[[-38  42   3 -31  33]
 [  3 -41  37 -39  27]
 [-27 -23  36 -14 -10]
 [  4 -37  29  30   3]
 [-36   5 -37 -12   8]
 [-29   9  -6 -19   0]
 [-21 -43  33  10 -18]
 [-29  30 -46 -18 -42]]
=>
[[-38   3  33]
 [  3  37  27]
 [-27  36 -10]
 [  4  29   3]
 [-36 -37   8]
 [-29  -6   0]
 [-21  33 -18]
 [-29 -46 -42]]

[[-46  55]
 [-33  50]
 [-10  41]
 [  3  25]
 [ 13 -45]
 [-31 -17]
 [-34   0]
 [  4 -20]
 [-10 -33]
 [-22  34]
 [ -7   2]
 [-25  35]]
=>
[[-46]
 [-33]
 [-10]
 [  3]
 [ 13]
 [-31]
 [-34]
 [  4]
 [-10]
 [-22]
 [ -7]
 [-25]]

[[  7 -16 -20 -41  36 -53 -10  44]
 [ 51 -32 -53  39  21 -15 -14 -17]
 [ 25  23  -3 -36  35  25 -33  27]
 [-18  18 -32 -43  19 -25   7  26]
 [-50 -15  47   9  46  37  -6  11]
 [ 51 -45 -27 -50  -7 -32 -43 -15]
 [-14  39  23 -28  14  38 -22  38]
 [ 35 -26  14  25 -49  -6  -4  42]
 [ -5  29  25  15  -5  30 -28  -7]]
=>
[[  7 -20  36 -10]
 [ 51 -53  21 -14]
 [ 25  -3  35 -33]
 [-18 -32  19   7]
 [-50  47  46  -6]
 [ 51 -27  -7 -43]
 [-14  23  14 -22]
 [ 35  14 -49  -4]
 [ -5  25  -5 -28]]

[[ 10   6  10  -2   2]
 [-17 -22 -18  -5  -9]
 [  5   1   1   9   5]
 [ -2   0  -2  -2   1]
 [-26 -22 -16  -4  -5]
 [-14 -16  -6  -1  -1]
 [ 22  22   6  -1  -8]
 [-10  -1  -7   3  -1]
 [ -2   2  -2  -2   2]
 [ -4  -9  -3   3  -1]
 [ 43  37  25  12   9]
 [ 15  15  12   2   6]]
=>
[[ 10  10   2]
 [-17 -18  -9]
 [  5   1   5]
 [ -2  -2   1]
 [-26 -16  -5]
 [-14  -6  -1]
 [ 22   6  -8]
 [-10  -7  -1]
 [ -2  -2   2]
 [ -4  -3  -1]
 [ 43  25   9]
 [ 15  12   6]]

[[-22   3 -14]
 [ -7  37 -52]
 [-37 -27  26]
 [-46 -10  17]
 [ 52 -36  -4]
 [ 48  -3  21]]
=>
[[-22 -14]
 [ -7 -52]
 [-37  26]
 [-46  17]
 [ 52  -4]
 [ 48  21]]

[[  9  -4 -12  19   0   5   9]
 [ 27   1  -2  -6   9 -13 -39]
 [ 30   7  23  -8   5 -28 -12]
 [-10   5  -6  -3  30 -34  32]
 [-12  12   1 -33 -37   8 -31]
 [ -4  -5  12  -8   7 -17  -3]
 [ -1 -34 -33  19 -42  47  -1]]
=>
[[  9 -12   0   9]
 [ 27  -2   9 -39]
 [ 30  23   5 -12]
 [-10  -6  30  32]
 [-12   1 -37 -31]
 [ -4  12   7  -3]
 [ -1 -33 -42  -1]]
---
[[-21  44 -19 -23]
 [ 25 -34  14  11]
 [-31  23 -12  29]]
=>
[[-34  14]
 [ 23 -12]]

[[ 28  35   5  -3  -2]
 [-12  35  18  -7 -16]
 [-31  -2  15 -40  43]
 [  4 -19 -42 -11  13]
 [-28 -38  -4  45  15]]
=>
[[35 18]
 [-2 15]]

[[-30   9  46  -4]
 [-32  13  40  33]
 [-45  19  16  11]
 [  0  -2  57  54]
 [-12  10  55  38]]
=>
[[13 40]
 [19 16]]

[[-34  48 -39 -43]
 [-41  39 -40 -45]
 [-58  41 -46 -53]
 [ 28 -45  39  50]
 [ 19  26  20  14]]
=>
[[ 39 -40]
 [ 41 -46]]

[[-34  50  -8 -53  29]
 [ 30 -35   9  46 -19]
 [ 30 -36   8  47 -21]]
=>
[[-35   9]
 [-36   8]]

[[ 28 -32 -26 -32  12]
 [ 31  -9 -57 -57 -35]
 [ 32  -2  -6  15 -55]]
=>
[[ -9 -57]
 [ -2  -6]]
---
[[-19   4 -13  34   4]
 [-24   3 -13  37   5]
 [ 21  -2  16 -40  -5]
 [ 28  -5  18 -45  -5]
 [ 26   5  17 -45  -8]]
=>
[[-19   4]
 [-24   3]
 [ 21  -2]]

[[-28  -7   4]
 [-57   2  19]
 [-13  11  -7]
 [ 10  -8   0]
 [-34  -8  30]]
=>
[[-28  -7]
 [-57   2]
 [-13  11]]

[[-40  40  15]
 [-39  35  22]
 [-38  35  20]
 [ 44 -41 -19]
 [ 44 -40 -21]]
=>
[[-40  40]
 [-39  35]
 [-38  35]]

[[ 16  35 -42 -31]
 [ 18  37 -39 -30]
 [ -2 -31  53  34]]
=>
[[ 16  35]
 [ 18  37]
 [ -2 -31]]

[[ 19  13 -27]
 [-44 -12 -31]
 [ 20  -1 -16]
 [ 25 -17  32]
 [ 37  13  38]]
=>
[[ 19  13]
 [-44 -12]
 [ 20  -1]]

[[ -2  25 -10  43]
 [ -7  13 -16  43]
 [-12  10  -9  43]
 [ 15  -9  -1  43]]
=>
[[ -2  25]
 [ -7  13]
 [-12  10]]

[[-2 -4  1  7 -2]
 [ 4 -3 11 32 -9]
 [ 9 -2  7 51  0]
 [-9 -4 15  8  0]]
=>
[[-2 -4]
 [ 4 -3]
 [ 9 -2]]
---
[[  0  21]
 [ -4   2]
 [ 51 -35]
 [ 31  21]
 [ 17  14]]
=>
[[ 0 21]
 [-4  2]]

[[-48  -3  31]
 [-17 -21  50]
 [ -9 -33  46]
 [ 43  20 -50]]
=>
[[-48  -3]
 [-17 -21]]

[[ 16 -29 -22  17]
 [ 24 -22 -12  34]
 [-52  31  28 -30]
 [-40  33   7 -41]
 [-25  25  38 -43]]
=>
[[ 16 -29]
 [ 24 -22]]

[[  5   7 -11]
 [  2  -1  54]
 [ -6  12  12]
 [ 10   3  48]
 [-11   6   6]]
=>
[[ 5  7]
 [ 2 -1]]

[[-46 -39  32 -47  30]
 [-39 -43  34 -58  41]
 [ 46  39 -26  49 -36]]
=>
[[-46 -39]
 [-39 -43]]

[[-57  31 -42  38  31]
 [-37  47 -39  43  47]
 [-50  43 -54  35  36]]
=>
[[-57  31]
 [-37  47]]

[[-6 51]
 [-2 -3]
 [ 2  9]
 [-6 49]]
=>
[[-6 51]
 [-2 -3]]

[[-47 -28]
 [ 43  20]
 [  4  13]]
=>
[[-47 -28]
 [ 43  20]]
---
[[-27   4   7]
 [  1  10   9]
 [-17   1  21]
 [-46  31  26]
 [ 16  -7 -19]
 [ 59  -7 -26]
 [-40 -25  -1]]
=>
[[-40 -25  -1]
 [ 59  -7 -26]
 [ 16  -7 -19]
 [-46  31  26]
 [-17   1  21]
 [  1  10   9]
 [-27   4   7]]

[[  2  -4  51   0 -54 -11]
 [  0  -5  55 -10 -57 -18]
 [  0  -5  51  -5 -53  -9]
 [  0  -4  54  -9 -57 -17]]
=>
[[  0  -4  54  -9 -57 -17]
 [  0  -5  51  -5 -53  -9]
 [  0  -5  55 -10 -57 -18]
 [  2  -4  51   0 -54 -11]]

[[ 10   4 -13 -19   6 -10  -1  11 -26 -31  13]
 [ 14  17  24  -8 -35  43   8 -20 -19 -33  13]
 [-24  -4 -13   6  11   4 -23  -2  37  11   9]
 [ 17  14  19 -12   1 -27  10   9   1   4  -8]
 [ 20  33  36   5  31 -13  14  -9 -49   4 -25]
 [-20   5 -28 -30  -3 -13 -10  10  50  11  20]
 [ -4  10  -6  19  13 -55  -1   2  12  -7   1]
 [  3  -7  15  12  25  -8 -23  -4  11  22  17]]
=>
[[  3  -7  15  12  25  -8 -23  -4  11  22  17]
 [ -4  10  -6  19  13 -55  -1   2  12  -7   1]
 [-20   5 -28 -30  -3 -13 -10  10  50  11  20]
 [ 20  33  36   5  31 -13  14  -9 -49   4 -25]
 [ 17  14  19 -12   1 -27  10   9   1   4  -8]
 [-24  -4 -13   6  11   4 -23  -2  37  11   9]
 [ 14  17  24  -8 -35  43   8 -20 -19 -33  13]
 [ 10   4 -13 -19   6 -10  -1  11 -26 -31  13]]

[[ 12   7  -3   7  -9]
 [-44  -3  28 -26   6]
 [  7  -2  -3 -14  12]
 [ -6  10 -17   0   8]
 [ -3 -12 -17  20  25]
 [ 28 -12  12  17  20]
 [ 11 -11 -17 -49  32]
 [ 39  -6 -16  23  25]]
=>
[[ 39  -6 -16  23  25]
 [ 11 -11 -17 -49  32]
 [ 28 -12  12  17  20]
 [ -3 -12 -17  20  25]
 [ -6  10 -17   0   8]
 [  7  -2  -3 -14  12]
 [-44  -3  28 -26   6]
 [ 12   7  -3   7  -9]]

[[53  0  1  0]
 [ 2  3  5 -2]
 [22  2  3  0]
 [32  2  3  0]]
=>
[[32  2  3  0]
 [22  2  3  0]
 [ 2  3  5 -2]
 [53  0  1  0]]

[[-31  -7   1  33   4  19  13 -12 -27]
 [-17  -3  -9 -32  -9  10  22   6  -9]
 [  2  -9   3   1 -41   2  13  11  44]
 [ -6   4 -19 -14  36  30  -1  11 -15]
 [ 22  13   9 -28 -26 -17  13 -26  15]
 [  1  -9  -5   0  25 -42 -13  -2 -13]
 [ 19   6 -21  41  20   7  -8  24 -13]
 [-26  15  13 -20   7  -2 -11 -19 -29]]
=>
[[-26  15  13 -20   7  -2 -11 -19 -29]
 [ 19   6 -21  41  20   7  -8  24 -13]
 [  1  -9  -5   0  25 -42 -13  -2 -13]
 [ 22  13   9 -28 -26 -17  13 -26  15]
 [ -6   4 -19 -14  36  30  -1  11 -15]
 [  2  -9   3   1 -41   2  13  11  44]
 [-17  -3  -9 -32  -9  10  22   6  -9]
 [-31  -7   1  33   4  19  13 -12 -27]]

[[  0   2   8  -4  -9]
 [-56  -4  -2   2 -11]
 [-31  14  12  -4  19]]
=>
[[-31  14  12  -4  19]
 [-56  -4  -2   2 -11]
 [  0   2   8  -4  -9]]
